Here is a tiny trained network, its code and every weight. The questions are about switching its units off for an input and a class, where a switched-off unit gives its printed mean instead of its output.

import numpy as np


def w(rows, s, z=0):
    codes = np.array(rows[::2]) - 128.0
    scale = np.full(codes.shape[1], s)
    scale[-1] = z or s
    return codes * scale


def norm(h):
    return h / np.sqrt((h * h).mean(-1, keepdims=True) + 1e-5)


def f(y):
    return y / 2 * (1 + np.tanh(0.7978845608 * (y + 0.044715 * y**3)))


def log_softmax(a):
    a = a - a.max(-1, keepdims=True)
    return a - np.log(np.exp(a).sum(-1, keepdims=True))


def net(x, mask):
    res = np.array(x, float).reshape(1, 8) / 4 @ E
    u = 0
    for l in range(4):
        y = f(norm(res) @ A[l][:, :-1].T + A[l][:, -1])
        res = res + np.where(mask[u : u + 6], y, B[l][:, -1]) @ B[l][:, :-1]
        u += 6
    return log_softmax(norm(res)[-1] @ U[:, :-1].T + U[:, -1])


A, B = {}, {}
E = w([
[147,132,136,140],'x0',
[148,113,152,127],'x1',
[132,127,133,128],'x2',
[152,147,139,138],'x3',
[220,74,86,180],'x4',
[107,119,112,120],'x5',
[254,107,140,27],'x6',
[81,252,150,125],'x7',
],0.0087)
A[0] = w([
[152,146,208,144,94],'L0N1',
[146,59,158,218,122],'L0N2',
[102,53,161,189,20],'L0N3',
[56,109,179,214,254],'L0N4',
[155,206,216,1,139],'L0N5',
[153,127,151,177,108],'L0N6',
],0.011,0.003)
B[0] = w([
[43,159,123,121,136],'L0N1',
[60,1,144,209,188],'L0N2',
[154,64,167,180,161],'L0N3',
[89,244,180,235,251],'L0N4',
[191,105,214,77,253],'L0N5',
[129,202,39,160,136],'L0N6',
],0.007,0.0067)
A[1] = w([
[117,179,146,158,52],'L1N1',
[250,102,100,94,249],'L1N2',
[196,106,73,139,7],'L1N3',
[94,119,172,204,66],'L1N4',
[107,184,122,130,57],'L1N5',
[204,179,172,191,214],'L1N6',
],0.011,0.0014)
B[1] = w([
[147,82,35,208,172],'L1N1',
[94,94,108,67,254],'L1N2',
[139,173,71,77,148],'L1N3',
[243,164,103,115,223],'L1N4',
[59,124,125,148,155],'L1N5',
[104,184,2,46,207],'L1N6',
],0.0096,0.0059)
A[2] = w([
[190,15,177,103,159],'L2N1',
[134,112,92,173,1],'L2N2',
[127,197,250,121,37],'L2N3',
[122,201,128,69,179],'L2N4',
[127,146,72,106,117],'L2N5',
[133,73,195,145,152],'L2N6',
],0.011,0.0035)
B[2] = w([
[99,188,112,109,254],'L2N1',
[182,113,157,170,133],'L2N2',
[127,104,142,254,161],'L2N3',
[68,144,239,167,211],'L2N4',
[147,161,149,45,147],'L2N5',
[101,247,90,119,160],'L2N6',
],0.0097,0.006)
A[3] = w([
[124,97,47,213,66],'L3N1',
[101,184,2,147,7],'L3N2',
[106,196,187,121,3],'L3N3',
[37,207,138,212,106],'L3N4',
[110,208,181,76,82],'L3N5',
[122,102,106,164,11],'L3N6',
],0.0088,0.0033)
B[3] = w([
[255,101,171,170,178],'L3N1',
[212,183,185,163,166],'L3N2',
[25,49,132,143,148],'L3N3',
[111,188,53,105,254],'L3N4',
[41,59,213,201,184],'L3N5',
[208,60,133,72,119],'L3N6',
],0.0071)
U = w([
[143,180,90,193,254],'0',
[90,138,112,35,188],'1',
[212,7,132,219,86],'2',
[172,73,6,77,46],'3',
[60,171,103,183,36],'4',
[116,112,202,169,66],'5',
],0.011,0.0037)

Each question gives the input, the list of numbers given to net, and the class t.
The units are the neurons (one row each of A and B). Each row of codes is followed by its name. A weight is (code - 128) times the scale printed after its matrix; where a second scale follows, it is the last column's (A, B and U).
mask holds one flag per neuron, layer by layer. A switched-off neuron (its flag False) gives its mean, the last column of its row in B, instead of its output. The means were averaged over made-up inputs and are rounded, as every weight is.
A unit's drop is (log p(t) with every unit on - log p(t) with that unit switched off) / (log p(t) with every unit on - log p(t) with every unit switched off).
The circuit of an input: a set's keep is (log p(t) with only the set's units on - log p(t) with every unit switched off) / (log p(t) with every unit on - log p(t) with every unit switched off). Starting from the 12 units with the biggest drops (on a tie, the unit counted first), units are removed one at a time, each time the one whose removal leaves the highest keep (on an exact tie, the one counted first), for as long as the keep stays at least 0.8.
units of the circuit, in order: the units of the circuit, biggest drop first
top k neurons: the k neurons with the biggest drops, biggest first
k most important neurons of layer l: the k neurons of layer l with the biggest drops, biggest first
drop of u: that unit's drop, to one decimal
input [-4,4,2,-7,6,5,1,-4], class 3: top 2 neurons -> L0N4, L2N1
input [-2,8,-4,6,2,-1,2,5], class 1: units of the circuit, in order -> L0N4, L1N2
input [7,-1,3,1,6,3,-3,0], class 2: units of the circuit, in order -> L0N2, L3N1
input [-1,-5,5,-8,-8,-4,2,7], class 5: top 2 neurons -> L0N5, L2N4
input [6,3,6,-8,-3,1,5,2], class 5: units of the circuit, in order -> L3N5
input [5,5,2,-3,-2,-6,0,-6], class 0: top 2 neurons -> L2N6, L2N1
input [1,8,0,-8,-7,-2,-4,-8], class 0: 2 most important neurons of layer 2 -> L2N6, L2N4
input [8,-3,-7,-6,-7,2,8,3], class 5: 2 most important neurons of layer 2 -> L2N3, L2N4
input [-4,-3,-1,-1,-2,-5,4,-7], class 1: 3 most important neurons of layer 1 -> L1N1, L1N4, L1N6
input [2,-3,7,-7,-1,5,3,-5], class 1: top 2 neurons -> L1N1, L2N1
input [5,-2,1,7,-7,5,3,6], class 5: 2 most important neurons of layer 0 -> L0N5, L0N4
input [-6,-1,-1,7,-7,-5,6,1], class 5: drop of L2N4 -> 0.1
input [-7,-2,5,7,5,2,7,2], class 1: drop of L1N1 -> 0.1
input [-6,-1,1,4,1,-5,-2,-2], class 2: units of the circuit, in order -> L0N2
input [-8,-2,-2,0,4,-1,-3,-1], class 2: drop of L0N2 -> 0.2
